What each symbol does to the elements:
Vab: !>-, @>Rir, ~>-, *>Sab, &>-, ^>Ros, %>Bem
Vis: !>Tar, @>Rud, ~>Sut, *>Zol, &>Ret, ^>Sep, %>Vud
Gek: !>Sem, @>Sep, ~>Lan, *>Dip, &>Per, ^>Rud, %>Kud
Lik: !>-, @>Tun, ~>-, *>Fup, &>Ros, ^>-, %>Fer
Zol: !>Bev, @>Lud, ~>Rin, *>Vis, &>-, ^>-, %>-
Ven: !>Riz, @>Ros, ~>Buk, *>Bar, &>Tun, ^>Rir, %>Mog
Sem: !>Gek, @>Zak, ~>Lub, *>Zov, &>Bes, ^>Vem, %>Vig
Vom: !>Rin, @>Mog, ~>Bev, *>Suv, &>Fer, ^>Bem, %>Ros
Ret: !>Nof, @>Zuz, ~>Kez, *>-, &>Vis, ^>-, %>-
Kor: !>Kam, @>Suv, ~>Vem, *>Mog, &>Lar, ^>Lub, %>Bar
Riz: !>Ven, @>Vus, ~>Vir, *>Fef, &>Vel, ^>Gok, %>Daf
Bar: !>Fef, @>Lon, ~>Taf, *>Ven, &>Zan, ^>Bib, %>Kor
San: !>Zuz, @>Nof, ~>Lar, *>Nez, &>Vem, ^>Bes, %>Tev
Tad: !>Lef, @>Fil, ~>Fom, *>Nep, &>Daf, ^>Vul, %>Vel
Nuz: !>-, @>Tev, ~>Fup, *>-, &>Gan, ^>-, %>Nof
Taf: !>Zag, @>Gan, ~>Bar, *>Buk, &>Tev, ^>Vig, %>Vem
Fom: !>Nez, @>-, ~>Tad, *>Zuz, &>Lud, ^>-, %>-
Bes: !>Per, @>Zot, ~>Zaz, *>Nik, &>Sem, ^>San, %>Nud
Tuf: !>-, @>-, ~>Rir, *>Vig, &>-, ^>Buk, %>Zov
Kez: !>Tav, @>Nep, ~>Ret, *>Fil, &>Sut, ^>Mot, %>Mil
Lub: !>Lan, @>Sir, ~>Sem, *>Lur, &>Zaz, ^>Kor, %>Bib
Tel: !>Lur, @>Ves, ~>Dip, *>Lan, &>Vul, ^>Daf, %>Gok
Nen: !>Kug, @>Tul, ~>Nud, *>Gav, &>Bib, ^>Zan, %>Zaz
Bib: !>Zes, @>Sab, ~>Vig, *>Rir, &>Nen, ^>Bar, %>Lub
Vul: !>Lal, @>-, ~>-, *>Bas, &>Tel, ^>Tad, %>-
Zov: !>Dip, @>Mul, ~>Lur, *>Sem, &>Nik, ^>Mag, %>Tuf
Fef: !>Bar, @>Ref, ~>Zag, *>Riz, &>Pek, ^>Zes, %>Kam
Tun: !>Vel, @>Lik, ~>Fir, *>Zan, &>Ven, ^>Gav, %>Lef
Bas: !>Zaz, @>Mot, ~>Per, *>Vul, &>Lan, ^>Nep, %>Kug
Vem: !>Rud, @>Tar, ~>Kor, *>Mag, &>San, ^>Sem, %>Taf
Vir: !>Buk, @>-, ~>Riz, *>Zag, &>-, ^>-, %>Lud
Per: !>Bes, @>-, ~>Bas, *>-, &>Gek, ^>Zuz, %>-
Rul: !>Sir, @>Lan, ~>Sep, *>Ves, &>Mot, ^>Sut, %>Nol
Bem: !>Ves, @>Lur, ~>Mul, *>Sir, &>Kiz, ^>Vom, %>Vab
Vel: !>Tun, @>-, ~>-, *>Pek, &>Riz, ^>-, %>Tad
Tuv: !>-, @>Vig, ~>Sab, *>-, &>-, ^>Gan, %>Zak
Mog: !>Daf, @>Vom, ~>Mag, *>Kor, &>Lef, ^>Lur, %>Ven
Tar: !>Vis, @>Vem, ~>Suv, *>Bev, &>Nof, ^>Zak, %>Gan
Fir: !>-, @>-, ~>Tun, *>Tev, &>Buk, ^>-, %>Nez
Tev: !>Toz, @>Nuz, ~>Zan, *>Fir, &>Taf, ^>Nud, %>San
Bev: !>Zol, @>Mag, ~>Vom, *>Tar, &>Kar, ^>Mul, %>Gor
Nol: !>Sab, @>Zes, ~>-, *>-, &>-, ^>Ref, %>Rul
Lar: !>Nep, @>Tav, ~>San, *>Lef, &>Kor, ^>Zaz, %>Zan
Zag: !>Taf, @>Vud, ~>Fef, *>Vir, &>Toz, ^>Kud, %>Rud
Lan: !>Lub, @>Rul, ~>Gek, *>Tel, &>Bas, ^>Kam, %>Zes
Nik: !>-, @>-, ~>Lal, *>Bes, &>Zov, ^>Nez, %>-
Ref: !>Lon, @>Fef, ~>Vud, *>Vus, &>Mil, ^>Nol, %>Sut
Fon: !>Mot, @>Zaz, ~>Zot, *>Kiz, &>Sir, ^>Tav, %>Tul
Vus: !>Ros, @>Riz, ~>-, *>Ref, &>-, ^>-, %>Rin
Kug: !>Nen, @>-, ~>-, *>-, &>Zes, ^>Pek, %>Bas
Zaz: !>Bas, @>Fon, ~>Bes, *>Lal, &>Lub, ^>Lar, %>Nen
Sir: !>Rul, @>Lub, ~>Zak, *>Bem, &>Fon, ^>Suv, %>Sab
Mot: !>Fon, @>Bas, ~>-, *>-, &>Rul, ^>Kez, %>-
Mil: !>Fup, @>Pek, ~>-, *>-, &>Ref, ^>-, %>Kez
Suv: !>Sut, @>Kor, ~>Tar, *>Vom, &>Tav, ^>Sir, %>Lon
Toz: !>Tev, @>-, ~>Pek, *>-, &>Zag, ^>-, %>Zuz
Vig: !>Kud, @>Tuv, ~>Bib, *>Tuf, &>Nud, ^>Taf, %>Sem
Pek: !>Zan, @>Mil, ~>Toz, *>Vel, &>Fef, ^>Kug, %>Nep
Lon: !>Ref, @>Bar, ~>Gan, *>Ros, &>Fup, ^>Sab, %>Suv
Kar: !>-, @>Nez, ~>Fer, *>Nof, &>Bev, ^>-, %>-
Sut: !>Suv, @>Kam, ~>Vis, *>Rin, &>Kez, ^>Rul, %>Ref
Gok: !>Rir, @>-, ~>-, *>Zes, &>-, ^>Riz, %>Tel
Sep: !>Zak, @>Gek, ~>Rul, *>-, &>-, ^>Vis, %>-
Fup: !>Mil, @>Zan, ~>Nuz, *>Lik, &>Lon, ^>Tul, %>Tav
Gav: !>-, @>-, ~>-, *>Nen, &>Rir, ^>Tun, %>Lal
Mul: !>-, @>Zov, ~>Bem, *>Zak, &>-, ^>Bev, %>-
Kiz: !>-, @>Lal, ~>-, *>Fon, &>Bem, ^>Fer, %>-
Fer: !>Fil, @>Lef, ~>Kar, *>Tav, &>Vom, ^>Kiz, %>Lik
Zak: !>Sep, @>Sem, ~>Sir, *>Mul, &>Zot, ^>Tar, %>Tuv
Ros: !>Vus, @>Ven, ~>Gor, *>Lon, &>Lik, ^>Vab, %>Vom
Vud: !>Gan, @>Zag, ~>Ref, *>-, &>-, ^>-, %>Vis
Gan: !>Vud, @>Taf, ~>Lon, *>Gor, &>Nuz, ^>Tuv, %>Tar
Rud: !>Vem, @>Vis, ~>Kam, *>Lud, &>Zuz, ^>Gek, %>Zag
Ves: !>Bem, @>Tel, ~>-, *>Rul, &>-, ^>Rin, %>-
Mag: !>Lud, @>Bev, ~>Mog, *>Vem, &>Nez, ^>Zov, %>Buk
Zan: !>Pek, @>Fup, ~>Tev, *>Tun, &>Bar, ^>Nen, %>Lar
Dip: !>Zov, @>-, ~>Tel, *>Gek, &>-, ^>Lud, %>-
Lef: !>Tad, @>Fer, ~>Nez, *>Lar, &>Mog, ^>Lal, %>Tun
Lud: !>Mag, @>Zol, ~>Daf, *>Rud, &>Fom, ^>Dip, %>Vir
Tav: !>Kez, @>Lar, ~>Nof, *>Fer, &>Suv, ^>Fon, %>Fup
Lal: !>Vul, @>Kiz, ~>Nik, *>Zaz, &>Lur, ^>Lef, %>Gav
Rir: !>Gok, @>Vab, ~>Tuf, *>Bib, &>Gav, ^>Ven, %>Lur
Zot: !>-, @>Bes, ~>Fon, *>-, &>Zak, ^>Nof, %>-
Zes: !>Bib, @>Nol, ~>Kud, *>Gok, &>Kug, ^>Fef, %>Lan
Buk: !>Vir, @>Gor, ~>Ven, *>Taf, &>Fir, ^>Tuf, %>Mag
Zuz: !>San, @>Ret, ~>Nep, *>Fom, &>Rud, ^>Per, %>Toz
Fil: !>Fer, @>Tad, ~>-, *>Kez, &>Rin, ^>-, %>-
Rin: !>Vom, @>Daf, ~>Zol, *>Sut, &>Fil, ^>Ves, %>Vus
Nud: !>-, @>-, ~>Nen, *>-, &>Vig, ^>Tev, %>Bes
Gor: !>-, @>Buk, ~>Ros, *>Gan, &>-, ^>-, %>Bev
Nof: !>Ret, @>San, ~>Tav, *>Kar, &>Tar, ^>Zot, %>Nuz
Daf: !>Mog, @>Rin, ~>Lud, *>Kam, &>Tad, ^>Tel, %>Riz
Kud: !>Vig, @>-, ~>Zes, *>-, &>-, ^>Zag, %>Gek
Nep: !>Lar, @>Kez, ~>Zuz, *>Tad, &>Kam, ^>Bas, %>Pek
Lur: !>Tel, @>Bem, ~>Zov, *>Lub, &>Lal, ^>Mog, %>Rir
Kam: !>Kor, @>Sut, ~>Rud, *>Daf, &>Nep, ^>Lan, %>Fef
Tul: !>-, @>Nen, ~>-, *>-, &>Sab, ^>Fup, %>Fon
Nez: !>Fom, @>Kar, ~>Lef, *>San, &>Mag, ^>Nik, %>Fir
Sab: !>Nol, @>Bib, ~>Tuv, *>Vab, &>Tul, ^>Lon, %>Sir

The rows follow the links: the fewer symbols apart two elements are, the more alike their rows tend to be.

Each row is also shifted at random along 11 hidden directions that mean nothing.

Row, then element:
 -34    83    49     2   148  -114     6    92   -37  -126    36    76    68    70    62  -111    -9    64   -77  -120   -29   -49   -57    53   108    82    16   136   -88   141    -8   -78    66  -106    32  -119    97   -30    56: Tuf
  22    57    75   -38   115   -33   -93    86   -87   -91   -35     5   -20    41   -47  -166    -3     4    72    66   -76   -29    79    65    41   -85   -39     4   -64   215   -62    28    -7   -69    12    68    34   -86    95: Nuz
-114   -13    13   -91   -21   -41   -30   113    23   115   120  -188   -93    17   -27    73    40    72  -124  -155  -191   241   -44    74   -99   -23    76   108     1   -70  -223   -70    -5  -129     1    -2    -3   114   -61: San
  -1   -17   -71    40   126   -27    80    50    32   -29    18    19   -27    69  -180    18   -88    51   -26  -131   -52    84   -24  -130   -87    46    63   -90   -97     6   -48   -58  -115    -1    28     2   -93     5   160: Lub
-120     8     8   -49    39   -58   -23   131    42    -8    35   -14    25    37    79   -50  -112    82    61    -2   -91    31   -40   -35   -29    -9    54    21  -119     7  -108   -71   -36   -35   116   -13   -14  -102   179: Nep
  41   -41   -52    54    23   -72    -2   -59    28   -29    35    10    84    23  -127    64     9    94   -42    10   -76   -34  -131  -104   -52    -9    54   -19  -108   -46   -48   -68    -6   -32    38   -16  -102    66    17: Vem
 204    52    46    48   172   -27    37   -30  -153  -141    32    34    29    60   -15     4  -160    77  -197    23    19    43    31   -13    74    53    20   -33    25    17   -91   -81   -49   -66    -7   -98    15   -36  -158: Bib
 266    38   -96    59    -9   124    59  -223    17    17    16   101  -159    27  -136     7    82    23    92     5   133    27   -44   -72     9     4    52   -74    16   -67     2   -44   -23    25   -70    44    -2     4    -5: Buk
-112    37    78   -56   -52   -81     9     8    21   141    61    46   -14  -120    82    52    73    71   -96  -132   -34    19   -84     0    63    41    15    22   -19  -142   -81   -49    53  -133   -60  -110    55    25  -155: Vel
 -70   -72    65   -29    -6    -1    76   -51   -79   -21    13    27    80   -97   -59   112   -22    42   -27   122    52  -131     0    -5   -12    96    14    32    78    20   -30   -54    30    -7    29   -90     7   147   -95: Lal
-106    20    62    36   -78   -26   -69  -167   -16   -69   -25    21    17    19  -216    16    18    15   -49   187  -143   -80   -45    -3    21  -103   -35  -105   -35   104   -42    50   157   -12  -111    91   -61   149  -173: Gan
-206    71   -97     8   -72   -14   -50   -11    74   -16   -35    -3   -12    52   -30   -37  -114   -54   -45  -101   -51    64     8   -33    27   -91   -15   -40   -60   -47    49    91    39    95   -91    57   -75    38   -36: Ref
 107    17   -40    33  -101   -52   -90   210   159   -34   -38     0    87    14   200    10   -33   -21   -33   -50   -59   -53   -94    -1     4   -66   -89    35   -94  -129    53    47    84   -60   107   -85   -65  -134    72: Zol
 115   -15    26    32   -50   -21   -91   147     3    62   -33    16    51     3   111    53    60   -16   -58   132    31    -3  -118   -11    22   -21  -106   126    55  -145     3    22  -102  -218   148  -151    -8    25    -4: Tar
-113   112   -87   -18  -202    98    14   117   190   131   -83   183  -249    10   -67   -16   -12   -93   233   -41   182   215     3   -96    -4   -20   -31  -100     7   -57     1    61   -63   -68   -17    83   -46   -73   318: Mil
 179    38  -113    59   -34    96   -63  -267   114   -22   -66    60   -53    22    -9   -60   -47   -38   134   111   -27  -123   -88  -143    29  -112   -29   -82   -38  -106    54    53    20   122   -30    76   -83   -54    -2: Vus
 -10    76    14     7   -20    27   -49   -31    51   -10    63  -120   -91   138   152  -146    37    51    34   110  -160    39   -54    93    33   -53    74    41    -1    20   -56   -65    27    28   -11    96    13   -74   -14: Zag
 -33    25   148   -20   -76   -40   -38   105   -34   125   -69   153    35  -119   -48   -38   120    -7   113   216    74  -129   -16   -20    88    10   -98     2    25    64    31    38   -41  -116    22   -24    34    43    24: Fup
-211    11   -36    24    13   108    58  -169   -77    18    37   -16  -134    62  -214    -1   -27    17   -29    78   -53   -24     7   -36     9    51    81   -54    96    26   -30   -25   -60    88  -108    26   -65   225  -139: Rir
 129   -73    -7   -18    41   -24    -9  -124   -16    24   -51     8    99  -130  -133    99    -1   -36     4    66   -49   -88   -19  -110   -43   -15   -71   -34    13   -89   -28    61   -52   -18    15    -5   -57    78  -105: Fon
-142   -52    62   -62    74   -14    65   -12   -18   -14    40   -32   -57    -4  -123   -28    90    38    66  -118   -47    22    56    78   -73    61    66    31   -26   205   -63   -45    73   -22   -11    53    89    32   138: Nik
 -91    61    16    29   -40   -41    59   -28   115    52   -12   203   -53    -3   -41   -91   162    58   172   -86    67   -57   -91   -52    46    43    30   -94  -129    87    79   -48    73   -42   -20    48    35  -112   223: Vir
-233   -38   -35   -46   -22   -31   -17    39   -55  -160    23   -49   126   -25   -23    23  -125    55   -34    56    -6  -143    48    60     3    16    50   108   -41   109   -14   -29    81    99    52   -79   -60   156   -24: Nez
-172   -54   -57    23    52    78     2    97  -100    68    27  -126   -64    96   -23   -31   -66    55     9    80   -87    -5    81   -26   -79   -31    99  -161    12    -9   -11   -24  -247   124    35    59  -148   -29    67: Kam
  -4    65   -14    47   -72    24    92   118    41   -17     1    77   -55    23  -105   -18    11    36    10   121   -17    -5     1   -13    34    77    56  -119    23     8     6   -35   -43    15   -39    53  -126    36    -1: Vig
 100    44   -95    14   239   -46   -21  -370    -7   -43    55   -65   104    87   188  -160   -12    23    16   -84   -66   -41  -143   -69    95    17    46   218   -21   -73    11   -66   -49    90     9   -34   123   -20   -59: Zes
 -39    70    70    14    52  -133    -3  -131    45    29    40   158    59   -33    53    13    40    98   -79  -156    16   -21  -212   -81    96    49    -4    53  -115   -83   -34   -87   107  -188    -7  -154   121   -31    -9: Riz
  28    93    22     8   -32    -2   -38    26    61   -61   -15    11   -41    93    61   -55   -34   -94    -5   -17    46   137    -9    60    61     7   -64   131    58    59    38    54    87   -55   -27    21   109    24    30: Sab
 -79    25    79   -52   -38    -5   -75   -20    41    93    -3   -75   -90   -12   -84   -96    80   -44    48   -84  -169    -4    28    72   -11   -92    -9    21   -56   121   -42    69   134    36  -117   129    59    48   -42: Lik
  83    66    97   -37   155   -42   -33     7  -101     8    38    29   -14    31   173  -167    10    78    59    57    13    -1     3    31    88    20    16    63   -22    67   -99  -103   -81  -101    65   -37   135  -176    84: Pek
 193   -47   146    56   -72    49   -42   224   -74   101   -72    30   -31   -39   -61    83    43    -1   -49   228   -15  -134    19   -12   -38   -41   -95  -176    47   -32   -10    35   -71  -126    77   -49   -77   -47   -37: Vom
  57   -53    60   -56   115   -25   -59   -66   -11   -46    -4  -128    18   -11   -85   -23   -49   -29   -28   -96  -187   -38    39    36   -72   -76   -35    33   -73   104   -92    57   106     0   -21    46    45     4   -45: Kiz

From each start, follow one symbol. Which element do you reach?
Answer with the element's name.
start  126   -26    50   -36   -11   -76    86   -15    84    85    36    22    33  -114    25   136    20    49   -63  -121   -43   106   -67   -68   -60    72    22   -82   -25  -153  -111   -59    42  -102     4   -27    15   -95   -42
~ -> Per
start   14     9   -42    33   -30   -35    -9    29   134  -115    26    27    43    96   -41   -46   -19    73    86   -31   -63   -84  -111   -14   -43   -26    62    46  -163   126    14   -67   147    32    92    18   -10   -11   227
! -> Lud
start  -54   -88    55   -26    67   -44    46   -58   -74    91    18    -8     7  -125  -163    47    41    97   -19   -40  -142  -141    30   -84   -89   -15    63  -255  -118   -12   -97   -44   -27    38   -31    27   -97   -56   -49
! -> Lef
start  221   -19   -62   -15    18    74   -84   -58    -2   -39   -45   -18   -28   -13    -6    42  -120   -35    17    30    43    -6    -6   -69   -32   -69   -65    58    -3   -80   -56    38   -44   -33    59   -65   -23    -4    11
% -> Lik
start  -65   -46    87   -29    36   -30   -17     9   -34   -21   -46    -2    40   -51    -2    25   -21   -37    24    75   -57   -12    48    -1   -43    -9   -65   -97     6    59   -50    43     4   -55    41     9    21   -82    43
! -> Fon
start  107    -5  -110    32    20   -64    56   -65   178   -60    26   -33    60    27    29    17   -35    41   -29  -138  -150    56  -123   -87   -69    -2    54   -62  -131  -121   -38   -44    69    35    16    47   -92  -110    44
* -> Dip
start  128   -39    34    56    18   -34     6     8   -17  -103    -8     4   110    36    90   -49    16    74    56   187   -28  -146    -7     9   -18    -1    32  -125   -83    73    40   -55    11    61    95    59   -63  -176    72
@ -> Vis
start -110    -8   -19   -63    31   -16   -36    52   -43   -45    77  -139    38    23   204    -6   -42    29   -57   -82     8   121    54   109   -30     3    51   134    13    -9   -74   -38   -11    -1    51   -23    57   -46     5
^ -> Per
start  -79   -42    38    27   -96    66     6   174     1    -1    16   -70    -4    86    20   -40   -46    46    58   170   -34  -141    22    44   -25   -10    72     9     9   112    60   -41     6   135    75    24   -45    53    95
% -> Ven
start    6    80   -38    43    -8    15    85    46    72   -58    12    87   -73    34   -14     2  -106    33   -54   -85     2    34   -14   -70    22    52    34  -154   -37   -63   -26   -41    28    -5   -38   -31   -66   -86    19
! -> Rir
start    8    33   -88    22   173     6    17  -200   -30   102    36   -14   -50    61    56  -145   150    18    70   -60   -57     6   -94   -64    46    40    46    54    20   -82    -1   -53  -174     2    -9    18    38   -30    26
! -> Vig
start  -28    11   -87    26   -42    64   -67    76   192   -39   -51  -132   -40   152   101  -127   -93   -96   156    69  -187     9   -15     7   -68   -97   -12    -8   -42    33    58    73     6   147    79   168   -80  -115   219
& -> Mot
start   19     8    44    -3   -18     7  -105    81   -62    88     8  -183    16    37   135  -118    61   -71   -73    28   -92   -14    73   130    61   -98   -34   145    75    23    92    75   -28   113   -64    74    51    69  -205
~ -> Gan
start  -25    69    11   -40   115    54    50   226  -153  -105    33     0   -92    21   -64   -33  -198    47  -133   -19     1    30   156    33    56    64    53   -65    32    67  -128   -45  -125   -15   -20   -90   -76   -21   -50
^ -> Tun
start   75   -21   -59    36    24    32    78   180    11    48    36   -53   -41     8   133    61    16    30  -104   -67   -11    27     3     2   -35    68    36   -70    42  -181    -3   -41  -138   -27    64  -103  -101  -104   -24
~ -> Tel
start  -63   -44    -7   -34   -30    14   -41  -105   -15    -7   -59    45    28   -31   113    11    86   -88   163    26   229    42    48    56    -3    -4   -72    92    59    67    99    65     6   -23    53    28   138   -38   153
& -> Vis
start  141    -2  -115    41  -119   -31    19    17   199    26   -73   153    -1   -71  -103   111    64   -72    65  -255   153    77   -84  -111   -55   -41   -66   -18  -110  -105   127    88    86   -33     3   -15   -27   -28   174
~ -> Vom
start   65   -60   -47    36   -91   111    -6   -76    70    47   -35  -131   -59    28   100    36    39  -131    43    28     8   -21    65    45   -63   -40   -35   -32   111   -65   126   102    34   169   -25    89     0   -41   -42
* -> Rul
